The symbols move the elements like this.
J437: vi>J705, po>J782, se>J493, ke>J445
J512: vi>J101, po>J604, se>J722, ke>J106
J722: vi>J734, po>J512, se>J89, ke>J101
J165: vi>J843, po>J198, se>J274, ke>J603
J938: vi>J337, po>J10, se>J359, ke>J370
J337: vi>J642, po>J370, se>J489, ke>J804
J147: vi>J137, po>J705, se>J782, ke>J616
J197: vi>J962, po>J615, se>J864, ke>J391
J185: vi>J487, po>J267, se>J748, ke>J803
J169: vi>J52, po>J487, se>J267, ke>J971
J960: vi>J782, po>J493, se>J603, ke>J147
J159: vi>J197, po>J653, se>J492, ke>J615
J843: vi>J493, po>J603, se>J100, ke>J437
J54: vi>J964, po>J879, se>J878, ke>J211
J375: vi>J330, po>J902, se>J150, ke>J444
J10: vi>J370, po>J489, se>J938, ke>J57
J838: vi>J200, po>J34, se>J524, ke>J454
J387: vi>J394, po>J890, se>J721, ke>J996
J930: vi>J539, po>J473, se>J249, ke>J936
J914: vi>J473, po>J249, se>J211, ke>J563
J698: vi>J524, po>J334, se>J176, ke>J838
J659: vi>J34, po>J524, se>J334, ke>J190
J200: vi>J322, po>J454, se>J190, ke>J318
J474: vi>J89, po>J336, se>J391, ke>J722
J956: vi>J653, po>J492, se>J761, ke>J864
J211: vi>J930, po>J914, se>J964, ke>J473
J907: vi>J10, po>J359, se>J529, ke>J489
J137: vi>J956, po>J616, se>J445, ke>J492
J705: vi>J616, po>J445, se>J147, ke>J761
J769: vi>J69, po>J478, se>J326, ke>J654
J322: vi>J165, po>J318, se>J845, ke>J198
J101: vi>J993, po>J106, se>J734, ke>J878
J330: vi>J972, po>J444, se>J63, ke>J830
J267: vi>J803, po>J169, se>J185, ke>J52
J539: vi>J945, po>J936, se>J563, ke>J180
J713: vi>J306, po>J69, se>J478, ke>J327
J57: vi>J239, po>J642, se>J370, ke>J719
J830: vi>J251, po>J787, se>J972, ke>J947
J864: vi>J456, po>J197, se>J653, ke>J962
J734: vi>J630, po>J101, se>J604, ke>J993
J972: vi>J79, po>J830, se>J933, ke>J251
J251: vi>J205, po>J947, se>J79, ke>J522
J890: vi>J996, po>J275, se>J387, ke>J390
J902: vi>J444, po>J63, se>J375, ke>J933
J803: vi>J555, po>J52, se>J487, ke>J710
J180: vi>J890, po>J721, se>J945, ke>J275
J156: vi>J721, po>J945, se>J936, ke>J387
J654: vi>J221, po>J306, se>J69, ke>J176
J933: vi>J787, po>J972, se>J444, ke>J79
J993: vi>J879, po>J878, se>J630, ke>J593
J964: vi>J249, po>J211, se>J593, ke>J930
J493: vi>J147, po>J437, se>J960, ke>J705
J79: vi>J752, po>J251, se>J787, ke>J205
J947: vi>J522, po>J752, se>J251, ke>J326
J878: vi>J593, po>J54, se>J993, ke>J964
J845: vi>J274, po>J322, se>J454, ke>J165
J782: vi>J445, po>J147, se>J437, ke>J137
J719: vi>J902, po>J150, se>J239, ke>J63
J445: vi>J761, po>J137, se>J705, ke>J956
J318: vi>J198, po>J274, se>J322, ke>J100
J945: vi>J387, po>J180, se>J156, ke>J890
J748: vi>J169, po>J185, se>J390, ke>J487
J198: vi>J603, po>J100, se>J165, ke>J960
J274: vi>J100, po>J165, se>J318, ke>J843
J615: vi>J391, po>J456, se>J197, ke>J474
J204: vi>J907, po>J814, se>J710, ke>J359
J604: vi>J106, po>J734, se>J512, ke>J630
J630: vi>J54, po>J993, se>J106, ke>J879
J524: vi>J190, po>J838, se>J659, ke>J200
J487: vi>J971, po>J803, se>J169, ke>J555
J456: vi>J474, po>J962, se>J615, ke>J336
J642: vi>J719, po>J804, se>J57, ke>J150
J478: vi>J654, po>J713, se>J769, ke>J306
J63: vi>J933, po>J330, se>J902, ke>J972
J176: vi>J659, po>J698, se>J221, ke>J524
J522: vi>J478, po>J326, se>J205, ke>J713
J971: vi>J204, po>J555, se>J52, ke>J814
J555: vi>J814, po>J710, se>J971, ke>J529
J275: vi>J390, po>J394, se>J890, ke>J748
J306: vi>J176, po>J327, se>J654, ke>J698
J221: vi>J334, po>J176, se>J327, ke>J659
J473: vi>J936, po>J563, se>J930, ke>J156
J390: vi>J267, po>J748, se>J996, ke>J169
J327: vi>J698, po>J221, se>J306, ke>J334
J936: vi>J180, po>J156, se>J539, ke>J721
J336: vi>J722, po>J17, se>J474, ke>J512
J787: vi>J947, po>J79, se>J830, ke>J752
J603: vi>J437, po>J960, se>J843, ke>J782
J752: vi>J326, po>J205, se>J947, ke>J769
J761: vi>J159, po>J956, se>J616, ke>J653
J106: vi>J878, po>J630, se>J101, ke>J54
J962: vi>J336, po>J391, se>J456, ke>J17
J190: vi>J845, po>J200, se>J34, ke>J322
J563: vi>J156, po>J539, se>J473, ke>J945
J814: vi>J359, po>J529, se>J204, ke>J938
J34: vi>J454, po>J190, se>J838, ke>J845
J150: vi>J63, po>J375, se>J719, ke>J330
J804: vi>J150, po>J239, se>J642, ke>J375
J334: vi>J838, po>J659, se>J698, ke>J34
J69: vi>J327, po>J654, se>J713, ke>J221
J529: vi>J938, po>J907, se>J814, ke>J10
J444: vi>J830, po>J933, se>J330, ke>J787
J370: vi>J804, po>J57, se>J337, ke>J239
J249: vi>J563, po>J930, se>J914, ke>J539
J326: vi>J713, po>J769, se>J522, ke>J69
J100: vi>J960, po>J843, se>J198, ke>J493
J391: vi>J17, po>J474, se>J962, ke>J89
J239: vi>J375, po>J719, se>J804, ke>J902
J879: vi>J211, po>J593, se>J54, ke>J914
J89: vi>J604, po>J722, se>J17, ke>J734
J205: vi>J769, po>J522, se>J752, ke>J478
J996: vi>J185, po>J390, se>J394, ke>J267
J593: vi>J914, po>J964, se>J879, ke>J249
J710: vi>J529, po>J204, se>J555, ke>J907
J52: vi>J710, po>J971, se>J803, ke>J204
J359: vi>J489, po>J938, se>J907, ke>J337
J721: vi>J275, po>J387, se>J180, ke>J394
J489: vi>J57, po>J337, se>J10, ke>J642
J454: vi>J318, po>J845, se>J200, ke>J274
J17: vi>J512, po>J89, se>J336, ke>J604
J653: vi>J615, po>J864, se>J159, ke>J456
J394: vi>J748, po>J996, se>J275, ke>J185
J616: vi>J492, po>J761, se>J137, ke>J159
J492: vi>J864, po>J159, se>J956, ke>J197

In the rows, zero is written as 53.

The rows follow the links: the fewer symbols apart two elements are, the more alike their rows tend to be.

Some elements and rows for them; each showing differs a little:
J804
[ 50  76  58  61  61  17  58  66  58  68  41  73  50  70  56  50  47  40  57  70  55  49  50  83  41  35  54  50  75  71  49  54  39  46  52  63  56  49  40  51  35  64  55  51  69  58  32  61  10  54  56  49  56  53]
J838
[ 51  49  36  35  61  55  56  52  55  53  64  40  38  32  47  45  73  30  54  17  64  61  67  44  53  72  51  41  47  49  79  46  61  78  57  70  72  55  71  43  63  72  56  64  58  18  53  58  68  53  64  43  50  63]
J34
[ 50  47  38  36  61  55  54  51  55  54  62  41  38  33  47  45  72  30  55  14  63  58  69  43  52  70  51  42  47  49  78  50  62  78  56  70  71  53  71  42  65  70  58  63  59  17  52  57  69  54  64  42  52  62]
J137
[ 59  39  59  49  60  74  40  38  57  41  55  56  49  47  57  57  51  50  50  24  58  43  55  33  62  33  57  81  38  39  53  61  69  67  39  62  42  41  56  62  98  35  53  37  61  61  41  40  82  57  61  43  65  50]
J251
[ 70  67  42  44  70  44  79  62  58  52  71  74  48  60  53  58  52  36  50  63  63  66  44  65  61  47  47  51  63  70  79  25  46  51  61  69  59  69  44  63  45  76  50  63  63  49  56  64  13  54  58  49  49  80]
J387
[ 54  45  47  76  40  59  66  62  51  69  48  46  66  59  47  55  55  82  65  77  38  51  52  48  46  61  56  47  57  45  30  60  58  35  60  29  32  48  61  57  22  37  38  56  24  59  77  45  43  41  39  70  52  36]
J993
[ 41  38  83  49  38  79  32  35  36  30  51  37  55  54  57  59  43  73  36  67  42  51  46  46  58  72  53  43  38  55  46  66  48  31  50  28  57  65  43  42  50  28  74  55  47  56  64  58  72  56  34  52  46  55]
J996
[ 53  53  39  76  37  45  64  67  55  74  45  47  69  59  47  51  54  80  68  78  41  52  53  53  43  58  55  49  61  44  26  56  53  41  60  35  34  45  60  58  21  47  32  54  26  67  70  43  46  42  45  75  52  31]
J563
[ 50  35  68  71  41  75  57  50  40  58  50  45  59  58  50  58  53  80  56  72  36  48  51  44  50  69  57  43  51  52  39  68  60  25  58  24  38  56  58  49  26  24  55  59  29  47  79  50  44  43  31  61  50  46]
J642
[ 48  77  58  63  60  15  56  67  58  70  40  71  51  70  56  49  47  41  57  71  55  49  50  83  40  35  54  50  76  69  47  54  38  47  52  62  56  48  41  50  34  65  55  50  69  59  31  61  12  54  57  49  56  51]
J972
[ 66  70  51  50  71  39  76  62  57  56  64  80  49  65  55  57  50  35  52  67  60  59  43  72  57  40  50  54  68  74  73  32  45  46  59  67  55  64  42  62  43  70  52  59  67  51  49  65   3  54  56  47  52  74]
J907
[ 42  76  46  66  46  10  50  71  61  75  32  57  60  65  53  44  49  54  64  74  51  49  54  79  34  41  53  46  73  58  30  57  37  53  53  54  53  41  47  49  28  67  44  49  56  70  36  53  36  53  58  62  55  33]
J394
[ 53  51  40  77  38  50  65  67  54  73  45  47  68  59  47  52  54  81  67  78  40  52  52  52  44  58  55  49  60  44  28  58  55  39  60  33  33  46  61  58  22  45  33  55  25  64  72  44  45  42  43  74  53  32]
J327
[ 61  57  29  31  61  52  69  57  56  47  71  49  44  39  47  50  66  32  51  36  66  70  58  51  59  72  45  40  51  56  84  28  51  71  63  71  72  68  62  52  54  84  52  69  57  29  61  62  55  55  63  50  45  73]
J190
[ 50  46  40  38  61  56  53  50  54  55  61  41  36  33  47  45  73  30  55  12  62  56  69  42  52  69  52  44  47  48  76  52  64  78  55  70  70  52  71  43  66  67  59  61  60  16  51  56  70  53  64  41  53  60]
J150
[ 55  75  60  59  66  24  63  64  57  65  46  78  49  70  56  53  47  37  55  70  56  51  47  80  46  33  53  52  74  73  57  48  41  44  54  64  56  53  40  55  37  64  55  52  70  55  36  63   4  54  56  46  56  61]
J945
[ 53  41  56  75  40  67  64  57  46  65  49  47  63  59  48  57  54  82  63  76  37  50  51  45  48  66  56  45  55  48  34  64  60  30  60  25  33  51  61  54  23  30  44  57  24  53  80  47  42  41  35  67  51  40]
J322
[ 50  42  47  42  63  59  49  46  54  57  57  43  35  34  48  46  72  31  58   7  60  50  70  38  50  61  56  52  46  45  71  62  68  77  51  69  63  44  73  43  74  55  60  55  61  17  46  52  72  52  63  37  58  55]
J185
[ 50  60  36  75  37  37  62  70  59  75  41  47  69  59  48  49  53  77  68  78  43  52  54  58  41  54  53  48  63  45  23  55  50  46  59  39  38  43  59  57  23  54  31  52  30  71  64  44  48  44  49  76  53  28]
J318
[ 50  40  48  44  63  60  48  46  54  57  56  45  34  35  49  46  70  31  58   6  60  49  70  38  51  59  57  54  46  44  70  63  70  77  50  69  62  43  72  44  76  53  59  53  61  18  45  51  72  52  64  36  59  54]
J63
[ 60  73  56  56  69  30  69  62  57  62  54  80  48  69  56  55  48  36  53  68  57  54  44  77  52  35  53  54  73  74  65  42  44  45  56  66  55  57  40  58  39  65  55  54  70  54  41  65   0  54  56  45  54  67]
J713
[ 66  62  29  34  64  51  75  60  57  47  75  57  48  45  49  54  61  34  50  48  66  72  52  55  62  65  45  43  54  61  85  22  49  65  64  70  68  72  56  57  51  85  49  69  58  37  62  64  41  55  61  52  45  78]
J962
[ 52  44  67  40  47  76  28  35  50  22  55  46  60  50  61  60  36  63  36  51  54  51  45  40  68  45  51  70  33  45  47  54  50  54  41  48  52  57  40  59  88  40  59  41  58  82  47  47  96  64  52  53  52  54]
J52
[ 46  68  36  70  38  22  56  73  61  76  35  49  68  61  49  46  51  69  68  78  47  52  54  68  38  50  53  48  68  47  24  55  42  51  56  45  45  41  54  54  24  63  34  51  39  74  51  46  48  49  55  73  54  27]
J492
[ 60  41  61  47  55  75  36  37  55  34  56  54  55  50  59  59  43  56  45  35  57  46  50  36  67  34  55  82  36  39  49  57  62  62  40  58  44  46  49  64  98  37  53  36  59  74  42  40  89  60  58  48  61  51]
J654
[ 62  59  29  32  62  51  72  59  57  47  75  53  47  41  49  51  64  33  51  43  67  72  55  52  60  69  46  41  52  59  84  24  50  68  64  70  70  70  59  54  52  85  50  70  57  34  62  63  48  55  62  52  44  76]
J653
[ 58  43  62  45  53  76  33  36  54  29  56  52  57  49  60  59  40  59  42  40  56  48  48  36  68  36  53  79  34  41  48  55  58  61  40  55  46  49  45  63  96  38  54  37  59  78  43  42  92  62  57  50  59  51]

Each walk starts at a row. The symbols on each line, taken left to right, move it on to the next element.
Answer with the element's row; about right is enough.
---
[ 58  56  30  32  61  52  67  56  56  49  71  48  44  37  48  49  68  31  51  33  65  69  61  50  58  73  46  39  50  55  84  30  52  73  62  70  73  66  64  51  55  84  53  69  57  26  61  62  58  55  64  50  45  71]
po po ke vi ke vi	[ 52  39  52  48  64  64  46  43  55  57  54  48  36  38  51  48  68  34  59   6  60  44  68  36  52  51  59  60  45  42  66  67  73  75  47  68  56  39  71  47  82  46  58  49  62  24  43  48  72  52  62  36  62  52]
se vi ke po vi ke	[ 59  41  60  47  57  76  35  36  56  36  56  55  54  49  59  59  44  55  46  32  57  45  52  35  66  33  55  82  36  39  50  58  64  65  39  58  43  44  51  64  98  36  53  36  60  71  42  41  87  60  59  46  63  50]
---
[ 42  77  48  66  47   9  50  71  60  74  32  58  59  66  53  44  48  52  63  75  51  49  54  79  35  41  53  48  74  59  31  57  36  52  53  55  54  42  46  49  28  67  46  49  57  68  35  54  33  52  57  60  55  35]
ke vi se se	[ 45  77  56  63  56  12  54  68  59  71  36  67  53  68  55  47  48  44  59  71  53  47  51  83  37  37  55  48  76  66  42  56  37  49  51  60  57  45  41  49  32  65  53  49  67  62  31  60  18  54  57  52  56  45]
po vi ke po se vi	[ 64  72  54  53  70  34  73  63  57  59  59  80  48  67  56  56  48  36  52  68  59  57  44  75  54  37  51  54  71  74  69  38  45  45  57  67  55  61  40  60  41  68  54  57  68  53  45  65   1  54  56  46  53  71]
---
[ 66  62  30  34  64  51  76  60  57  47  75  60  48  47  50  54  60  35  50  49  66  72  52  56  63  63  44  44  54  62  85  21  49  63  63  70  66  72  54  60  50  86  49  69  57  39  63  63  37  55  61  53  45  79]
se se vi ke ke po	[ 53  51  34  33  61  54  59  53  55  52  66  41  40  34  47  46  72  30  55  22  65  63  65  46  54  73  49  39  48  51  81  41  57  77  60  71  74  60  68  44  61  77  56  66  59  20  56  59  66  54  64  46  49  66]
po ke po	[ 49  43  43  40  62  58  50  47  54  56  58  42  35  33  48  45  73  30  57  10  62  54  71  41  50  66  54  47  46  46  74  57  66  78  53  70  66  47  72  42  71  60  60  59  60  16  49  54  72  52  63  39  56  57]
---
[ 62  58  29  31  61  51  71  58  56  47  73  51  46  39  48  50  65  32  51  39  67  71  56  52  60  71  46  40  51  58  84  26  51  70  63  71  71  69  60  53  53  86  50  69  57  31  62  62  51  55  63  52  45  75]
ke se po	[ 56  53  31  32  60  52  62  54  55  50  69  44  41  35  47  47  69  30  53  27  65  66  62  47  56  73  47  39  49  53  82  36  55  75  61  71  74  63  66  47  58  81  54  68  57  23  58  60  63  54  64  48  47  69]
po po po vi vi ke	[ 51  39  50  47  64  63  47  44  54  57  54  46  36  37  50  48  69  33  58   6  59  46  69  37  51  54  58  59  45  42  68  66  72  76  48  68  58  40  71  46  80  48  58  50  62  22  44  49  72  52  62  36  61  52]
---
[ 57  55  31  31  60  52  65  56  56  49  69  45  43  35  47  48  68  31  52  30  66  68  61  48  57  74  47  39  50  54  83  33  54  74  61  70  73  65  64  49  56  82  53  69  57  25  59  61  60  55  64  49  46  70]
ke po vi vi ke po	[ 53  38  53  48  64  65  46  42  55  56  55  49  36  38  51  49  66  35  59   6  59  44  68  35  52  50  58  63  44  41  65  66  74  74  46  67  54  38  70  48  85  44  58  48  62  26  42  47  72  53  63  36  62  51]
se ke ke po	[ 59  39  59  50  62  73  42  39  57  46  54  56  47  46  56  55  54  47  53  19  58  42  58  33  61  34  58  79  40  39  55  65  72  68  41  63  43  39  59  59  96  35  52  38  60  54  40  40  80  56  61  41  65  50]
---
[ 41  39  83  47  39  78  28  35  37  26  51  37  56  52  59  59  40  71  34  66  44  52  45  45  60  68  51  45  36  55  46  64  47  35  49  30  59  66  40  44  57  31  75  52  50  60  61  57  79  59  37  52  45  56]
vi se vi vi	[ 44  35  79  62  41  79  46  42  36  46  52  40  56  56  53  59  49  77  46  70  36  49  49  44  54  73  55  40  45  56  44  70  56  26  55  22  47  61  51  44  35  23  68  58  36  46  75  55  53  48  30  55  47  52]
po se vi po vi	[ 52  38  62  73  41  71  61  53  44  61  50  46  62  59  50  58  54  82  59  73  36  50  50  44  49  67  56  45  53  49  37  66  61  27  59  24  35  53  59  52  25  27  49  57  27  50  80  49  43  42  33  64  51  43]
---
[ 52  39  60  74  40  69  63  56  45  64  50  46  62  59  49  57  54  82  60  74  36  50  50  45  48  66  57  45  54  49  36  65  60  30  59  25  34  52  60  53  24  28  47  57  25  51  80  48  42  41  34  65  51  42]
po se vi po po	[ 53  48  45  76  38  56  66  63  52  71  47  48  67  59  47  54  56  82  66  77  39  52  52  49  46  61  56  48  59  45  29  60  57  37  60  30  32  47  61  57  22  40  37  56  25  61  76  44  44  41  40  73  52  34]
ke se po	[ 52  55  37  75  37  44  64  68  57  74  44  48  69  59  48  50  54  79  68  78  42  52  53  54  43  56  54  49  61  44  25  56  53  42  60  35  35  44  59  58  23  50  32  54  27  68  68  43  47  43  46  75  52  30]
---
[ 70  66  38  40  68  47  81  61  58  49  73  71  49  56  53  57  54  35  50  60  65  69  45  63  62  52  46  50  61  68  81  22  47  54  63  69  61  70  48  63  46  80  48  65  60  47  59  64  19  54  59  51  48  80]
po se se	[ 70  67  40  42  69  46  81  61  58  50  71  73  50  58  53  58  53  35  50  61  63  67  45  65  62  49  47  51  62  70  81  24  46  52  62  69  60  70  46  64  46  78  49  64  61  48  58  64  15  54  58  50  48  80]
po ke vi	[ 64  60  30  32  63  52  74  59  57  47  75  56  47  42  49  52  62  34  51  44  67  72  54  54  62  67  45  42  52  60  84  23  49  66  63  71  70  70  58  56  52  86  49  69  56  35  62  63  44  56  62  52  44  77]
